Each row of numbers stands for one thing and depends on some of the facts below. Use the named rows to name the rest.

Named rows:
J_423: [-1 -7 -2 -3 -2  1 -2  3 -2 -2 -5 -2  0 -6 -3 -3 -3 -6 -2  2 -1 -2  1  4
  1 -1 -2]
J_68: [ 2 -2 -2 -8 -1  1 -3 -1 -3 -9 -5 -2 -2 11 -4  2 -1 -4 -2 -4 -7 -2 -3 -4
 -6 -2 -2]
J_935: [-1 -4  8 -9 -2  0 -3 -1 -1 -3 -5 -2  1  7 -4 -2 -1 -6  2  2  4 -3 -3  1
  5 -1 -1]
J_296: [-2 -5 -1 -9 -2 -1 -3 -1 -3 -7 -5 -3 -2 -2 -4 -3 -1 -5 -3 -3  2 -2 -4 -3
  9 -2 -2]
J_763: [-1 -4 -3 -7  1  4 -1  0 -4 -9 -5 -1  0  0 -3  0  0  3 -2 -3  8  0 -4 -5
 -7 -1 -3]
J_937: [ 0  0 -3 -2 -1  0 14 -2  1 -3 24  2 -1 -4 10 -4  6 20 -2 -4  9 -1 -3 -7
 -6  1  8]
J_236: [ 1 -4 -2 -8 -1  0 -4 -2 -2 -9 -6 -1 -1 -6 -3  1 -2 18 -1 -4  1 -1  2 -9
  9 -1 -1]
J_623: [-1 -1 -2 -5 -1 -1 -3 -2 -3  4  1 -3  0 -1 -1 -3  0 -4 -2 -4  5 -3 -4 -5
 -4 -1 -1]
J_411: [-2 15 -4 -4 -1 -1  0  3 25 11 16 -2  2  6  4 -3  3 -5  7 -4  4 -1 -2 -6
 -6  4  1]
J_238: [ -1  -6  -3   7  -3   1   2   1  -4   6  -3  -3   0  -6   9  -4  -1 -10
  -2  -3   4  -3  -4  -3   1  -1   2]
J_591: [ -2  -6  -2 -10  -1   0  -3  -1  -3  -7  -5  -3  -1  -4  -4  -3  -1  -3
  -3  -3   3  -1  -4  -4   8  -2  -1]
J_52: [-1 11 -4 -5 -2 -1  9 -1 -1  6 27 -2 -1  1  5 -5  3  7 -3 -3  4 -1 -4 -9
 -4  0 15]
J_521: [  0  25  10  62  40  -1  -2  -1  -2 -11  -4   6  11  34   1  -3  19  -6
  -1  -4  -9  -1  -3 -11   0  -2  -1]
J_14: [-2 21 -1 -8  0 -1  1 -2 24 13 22 -2  1 19  3 -4 -1 -6 -2 -4  6 -1 -3 -9
 -6  1  1]
J_814: [ 1  5 -2 -2 -2 -1 -2 -2 -3 -9 -6  2 -1 10 -3  9  0 -2 -1 -3 -8 -3 -4 -3
 -6 -1 -2]
J_201: [-2 -5 -1 -3 -1 -1 -1  4 -4  6 -4 -2 -1 -5 -2  5 -2 -6 -1 -3 -3 -2 -3 12
 -6  3 -2]
J_666: [ 1  6 -2 -6 -1 -1 -2 -2 -3 -4  1 -1 -1 -2 -2  1  0 -2 -2 -2 -8 -3 -1 -9
 -5  0 -1]
J_953: [ -1  15  -3  -7  -2   0  -3   1   5  -5  -4   4   1   4  -3  -4  -2  -5
   3   1 -10  -2  -4  -7  -4   5  -1]
J_604: [ -1  -4  -3 -10  -1  -1  -2  -1  -4   3  -4  -2  -1  -4  -1  -4  -2  13
   5  -4  -3  14  17  -6  17  -1  -1]

Facts:
Ψ: points at; φ: is directly part of; α: comes just before; τ: uses; Ξ: belongs to class
J_10: Ψ J_653
J_101: Ψ J_944; φ J_81; α J_557; Ξ vubok
J_112: Ψ J_52; φ J_92; α J_521; Ξ rabil
J_119: Ψ J_775; φ J_92; α J_814; Ξ taflo
J_121: Ψ J_579; φ J_32; α J_280; τ J_473; Ξ vubok
J_14: Ψ J_441; φ J_10; α J_9; Ξ skistilem
J_142: φ J_437; Ξ vubok
J_148: φ J_540; Ξ skistilem
J_15: φ J_602; α J_592; Ξ teklor
J_155: Ψ J_121
J_16: Ψ J_112; φ J_27; α J_431; Ξ vubok
J_172: φ J_221; Ξ rabil
J_175: Ψ J_155; φ J_437; α J_362; Ξ teklor
J_183: φ J_653; α J_77; Ξ skistilem
J_186: Ψ J_542; φ J_935; τ J_580; Ξ pevuplam
J_188: Ψ J_521; φ J_775; Ξ teklor
J_191: φ J_473; α J_632; Ξ pevuplam
J_201: φ J_92; α J_119; τ J_26; Ξ teklor
J_210: Ψ J_26; φ J_221; α J_870; Ξ vubok
J_221: Ψ J_845
J_222: φ J_627; α J_763; Ξ pevuplam
J_230: Ψ J_368; φ J_935; α J_186; Ξ vubok
J_238: φ J_81; α J_101; Ξ taflo
J_24: Ψ J_473; φ J_221; α J_210; Ξ rabil
J_256: Ψ J_272
J_261: Ψ J_540; φ J_978; Ξ teklor
J_272: Ψ J_236; φ J_473; α J_920; Ξ rabil
J_280: φ J_32; α J_90; Ξ pevuplam
J_294: Ψ J_42; φ J_935; α J_68; τ J_451; Ξ vubok
J_295: φ J_540; α J_805; Ξ skistilem
J_299: Ψ J_717; φ J_591; τ J_604; Ξ skistilem
J_303: Ψ J_580; φ J_960; α J_564; Ξ rabil
J_308: Ψ J_722; φ J_360; Ξ taflo
J_317: φ J_794; α J_940; τ J_451; Ξ pevuplam
J_32: Ψ J_963
J_320: Ψ J_175
J_331: φ J_542; τ J_32; Ξ teklor
J_332: Ψ J_843
J_344: Ψ J_37; φ J_221; α J_172; Ξ rabil
J_362: φ J_437; α J_944; Ξ taflo
J_368: φ J_917; α J_593; Ξ rabil
J_37: Ψ J_932
J_376: φ J_37; τ J_230; Ξ skistilem
J_388: Ψ J_628; φ J_27; α J_567; Ξ teklor
J_397: Ψ J_604; φ J_653; α J_932; Ξ teklor
J_411: Ψ J_674; φ J_653; α J_722; Ξ skistilem
J_42: Ψ J_90; φ J_604; Ξ skistilem
J_423: φ J_917; α J_368; Ξ pevuplam
J_431: φ J_27; α J_843; Ξ rabil
J_441: φ J_837; α J_996; τ J_564; Ξ skistilem
J_451: Ψ J_507; φ J_27; α J_16; Ξ rabil
J_468: Ψ J_954; φ J_542; α J_585; Ξ skistilem
J_492: Ψ J_15; φ J_935; α J_294; τ J_376; Ξ pevuplam
J_507: Ψ J_559; φ J_437; α J_175; Ξ pevuplam
J_52: φ J_540; α J_148; Ξ skistilem
J_520: φ J_26; Ξ pevuplam
J_521: Ψ J_186; φ J_92; τ J_717; Ξ taflo
J_527: Ψ J_210; φ J_360; α J_308; Ξ teklor
J_540: Ψ J_388
J_542: Ψ J_308
J_550: Ψ J_32; φ J_76; Ξ rabil
J_557: Ψ J_589; φ J_81; τ J_92; Ξ vubok
J_558: Ψ J_16
J_559: Ψ J_299; φ J_627; α J_222; Ξ vubok
J_564: φ J_960; Ξ pevuplam
J_565: Ψ J_623
J_567: φ J_27; α J_954; Ξ teklor
J_579: Ψ J_81; φ J_320; τ J_960; Ξ vubok
J_580: Ψ J_238
J_585: φ J_542; α J_331; Ξ vubok
J_589: φ J_627; Ξ skistilem
J_592: Ψ J_172; φ J_602; Ξ skistilem
J_593: Ψ J_666; φ J_917; Ξ pevuplam
J_602: Ψ J_492
J_623: Ψ J_891; φ J_236; Ξ taflo
J_627: Ψ J_88
J_628: Ψ J_937; φ J_633; Ξ skistilem
J_632: Ψ J_920; φ J_473; τ J_451; Ξ skistilem
J_633: Ψ J_344
J_653: Ψ J_602
J_666: Ψ J_397; φ J_155; Ξ teklor
J_674: Ψ J_550; φ J_627; α J_589; Ξ skistilem
J_676: φ J_591; α J_299; Ξ pevuplam
J_68: φ J_935; α J_838; τ J_564; Ξ vubok
J_698: φ J_26; α J_520; Ξ pevuplam
J_706: φ J_794; α J_317; Ξ pevuplam
J_707: φ J_320; α J_579; Ξ vubok
J_712: Ψ J_564; φ J_978; α J_261; Ξ teklor
J_717: Ψ J_77; φ J_565; Ξ vubok
J_722: Ψ J_221; φ J_653; α J_397; τ J_81; Ξ taflo
J_744: φ J_917; α J_423; Ξ skistilem
J_754: φ J_794; Ξ rabil
J_763: φ J_627; α J_937; τ J_221; Ξ vubok
J_77: Ψ J_837; φ J_653; Ξ taflo
J_775: Ψ J_838
J_79: φ J_558; Ξ taflo
J_805: φ J_540; α J_52; Ξ skistilem
J_814: φ J_92; α J_112; τ J_256; Ξ teklor
J_816: φ J_794; α J_706; τ J_839; Ξ skistilem
J_838: φ J_935; α J_230; Ξ skistilem
J_839: φ J_437; α J_142; Ξ vubok
J_843: Ψ J_557; φ J_27; Ξ taflo
J_845: Ψ J_632
J_851: Ψ J_376; φ J_580; τ J_837; Ξ skistilem
J_854: φ J_429; τ J_564; Ξ teklor
J_870: φ J_221; α J_344; τ J_960; Ξ vubok
J_88: Ψ J_294; φ J_155; α J_953; Ξ skistilem
J_890: φ J_558; α J_79; Ξ vubok
J_891: φ J_542; α J_468; τ J_201; Ξ skistilem
J_9: φ J_10; Ξ skistilem
J_90: Ψ J_943; φ J_32; τ J_256; Ξ teklor
J_920: Ψ J_295; φ J_473; α J_943; Ξ vubok
J_924: φ J_591; α J_992; Ξ taflo
J_932: Ψ J_101; φ J_653; α J_183; Ξ teklor
J_935: Ψ J_565
J_937: φ J_627; α J_674; Ξ skistilem
J_940: Ψ J_119; φ J_794; α J_754; Ξ vubok
J_943: φ J_473; α J_191; τ J_27; Ξ rabil
J_944: φ J_437; α J_839; τ J_627; Ξ rabil
J_953: Ψ J_567; φ J_155; α J_666; Ξ taflo
J_954: φ J_27; α J_451; Ξ teklor
J_957: φ J_10; α J_14; τ J_27; Ξ teklor
J_960: Ψ J_627
J_963: Ψ J_183; φ J_332; Ξ vubok
J_992: φ J_591; α J_676; Ξ taflo
J_996: φ J_837; τ J_92; Ξ pevuplam

Name these rows:
No name comes twice in this set of rows, the named rows included.
[ -2  -6  -4  36  -2  -1   3   1  -4   7  -5   0  -1  -5   9  -3  -1 -10
  -3  -5  -1  -2  -2   6  -2  -2  -3] : J_15
[ -1  26   6  21  31  -1  -2  -2  -2   7  -5  -2  22   8  -2  -3  14  -5
  23  -3 -10  -1  19  -7  24   1   2] : J_717
[-1 -5 -4 -8 -2 -2 -2 -2 -3  6 -3 -2 -1 -4 -1 -4 -2 15  5 -5  2  4 17 -7
 18  1  1] : J_837

The same things again, as new rows of numbers:
Some rows with their names:
J_891: [30 -5 -3  0 -3  0 -3  3 -3 -1  5  4  5]
J_957: [ 23  -5  -5  -1  -1   0  -5 -16  -5  -2   5   4 -11]
J_591: [-7  3 -2  3  1  3  4 -3 -1 -2  0  1  2]
J_676: [ 9  1 -2  2  0 -1 -2  9 -1  2  2  1 10]
J_557: [18 -4 -3 -1 -1 -3 -5 -7 -3 -3  5 -1 -5]
J_492: [30 -5  0 -1 -1 -2 -3  7 -2 -2 10  0  4]
J_376: [11  0 -2  2 -2  1  1  6 -2  0  2  2  5]
J_666: [-6 -2  1 -2  0 -1 -1 -5  1  2  0  0 -8]
J_653: [-12   2   3   2   2   2   4   3   2   0   4   0   1]
J_411: [18 -5  3 -1 -2 -1 -1  9  1  2  6  2  4]
J_79: [-12  -5   1  -5  -2   0  -7 -23  -1   3 -10   2 -15]
J_633: [-6  1  1  1  0  1  5  0  1 -4  2 -1  1]
J_996: [36 -3 -5  1 -2 -2 -4  3 -5 -3  8  2  7]
J_222: [17 -1 -2  1  0  0 -2  7 -1  0  3  1  7]
J_296: [-7  4 -1  3  1  3  5 -3 -1 -3 -1  1  2]
J_592: [16 -4  1  0 -3 -1  0  8  1  1  2  1  6]
J_119: [-10  -8   4  -8  -3  -2  -6 -20   1   1  -7   0 -17]
J_26: [-24   5   1   3   3   5   4  -5   1   2  -2   0   1]
J_261: [-2 -3  1 -2  0  0 -2 -7  0  2  1  1 -9]

Rows to name:
No name comes twice in this set of rows, the named rows included.
[ -2  -3  -1  -1   2   2  -4 -14  -2   4   1   3 -12] : J_201
[18 -2 -1  0  1  0 -3  5 -2  1  5  2  5] : J_698
[ 0  0 -4  1 -2 -1 -2 -7 -2  1 -2  2 -4] : J_331
[-7  1 -1  0  2  0 -4 -6 -2  3 -1  1 -4] : J_585
[-25   5  -1   1   1   0  -2  -4   1   5  -6  -2  -1] : J_839
[ 16 -10  -2   1  -8  -6   0  15  -1  -7   7  -1   2] : J_299
[15 -2 -2  1 -3  0 -1  6 -1  2  1  3  7] : J_805
[28 -4 -2  1 -4 -2  1 10 -2 -5  4  1  6] : J_851
[  4  -5   0  -2  -1  -1  -2  -6   0  -1   1   0 -10] : J_175
[ 3  4  1  0  0 -4  3 13  5  0 -1 -6 12] : J_186

Now the same things, written a new way:
Some things and their rows:
J_775: [ -2  -3  -9 -52  15   5   9  -3  13 -27  -1  15   8]
J_119: [ -5 -12  31  12 -19 -26 -17  22 -25   3  49 -11 -17]
J_92: [  2   2 -15 -33   7  13   1 -16  19 -23 -15   7  29]
J_37: [  8  -9 -27 -31 -11  -6  -1  -7  23 -24 -39  14  16]
J_542: [  1   3 -17 -38  12   7   3   2  14 -33 -16  21  10]
J_891: [-11  32   9  88  15  17   7  -8  21  17  17 -50 -28]
J_589: [ 10  21  -8  31  17  37  11  31  23  83  46  -9 -70]
J_963: [ 12   3  -2  -8  -1   5 -15  22  -5 -12  12  16   4]
J_565: [  5   4 -22 -37   8  12  -2   5  21 -31 -12  18  13]
J_845: [  6  -1 -22 -46   6  10   5   1  16 -31 -11  16   5]
J_653: [  1 -13 -14 -47  15  -4  15 -13  -2 -35   6   9   5]
J_191: [  2   7 -14   5   3   3  17   1   3  28 -11  10 -32]
J_839: [ 12 -14 -13 -19  -3  -9  -8   6 -12  29   9   9   5]
J_238: [ -1 -21  33  22 -19 -44 -10  22  -1 -17  61 -16 -13]
J_960: [ -8  -5  -5 -46  10  13   5 -20 -12 -26 -28   8  22]
J_564: [-15  61 -51  56 -36  53  13 -79  10   3  85   8   8]
J_362: [  6 -14  17  15 -20 -19 -19  21 -24  19  29 -13 -14]
J_593: [  0  23 -18   8  -6  32  -1  19 -20  32 -48  12 -31]
J_754: [ 14 -16 -26 -39  -1  -3  -4   4  -5  24   3  29  23]

Which thing is each row?
No name comes twice in this set of rows, the named rows included.
[  2 -28  59  18  69  -7 -12   5   3  16 -36 -53  81] : J_294
[  5 -13  44  63  83  37   1  11  12  92 -43 -81  -8] : J_632
[-14  -2   0 -69  14   8   9  -7 -11 -27 -10  14   5] : J_10
[-23  22  24  31  29  15  25 -22  -1  -1  21 -26  13] : J_492
[ -7 -10  35  13 -32 -12 -26  20 -37   9   7 -12 -15] : J_953
[ -5  -7  12 -34   2  -3  -4   6 -35  15   0  15  -3] : J_940
[ 22 -15   9 -10   6  26 -49  25 -19  76  52  17 -30] : J_843
[ -4   3  10  21   7   3  -9  -3  -8 -28  15  -8  35] : J_121
[-22 -25  38 -47  -2 -44  26 -21 -27 -43  -1  14  22] : J_24
[  2  -9  41  41  86  23   1   1  17  43 -61 -58  36] : J_317
[ 14 -12 -21 -20 -15 -19  -5   5   0   5 -28  23  23] : J_344
[  11  -50   55  -10   79  -11  -32    9    3   23 -109  -24   71] : J_451

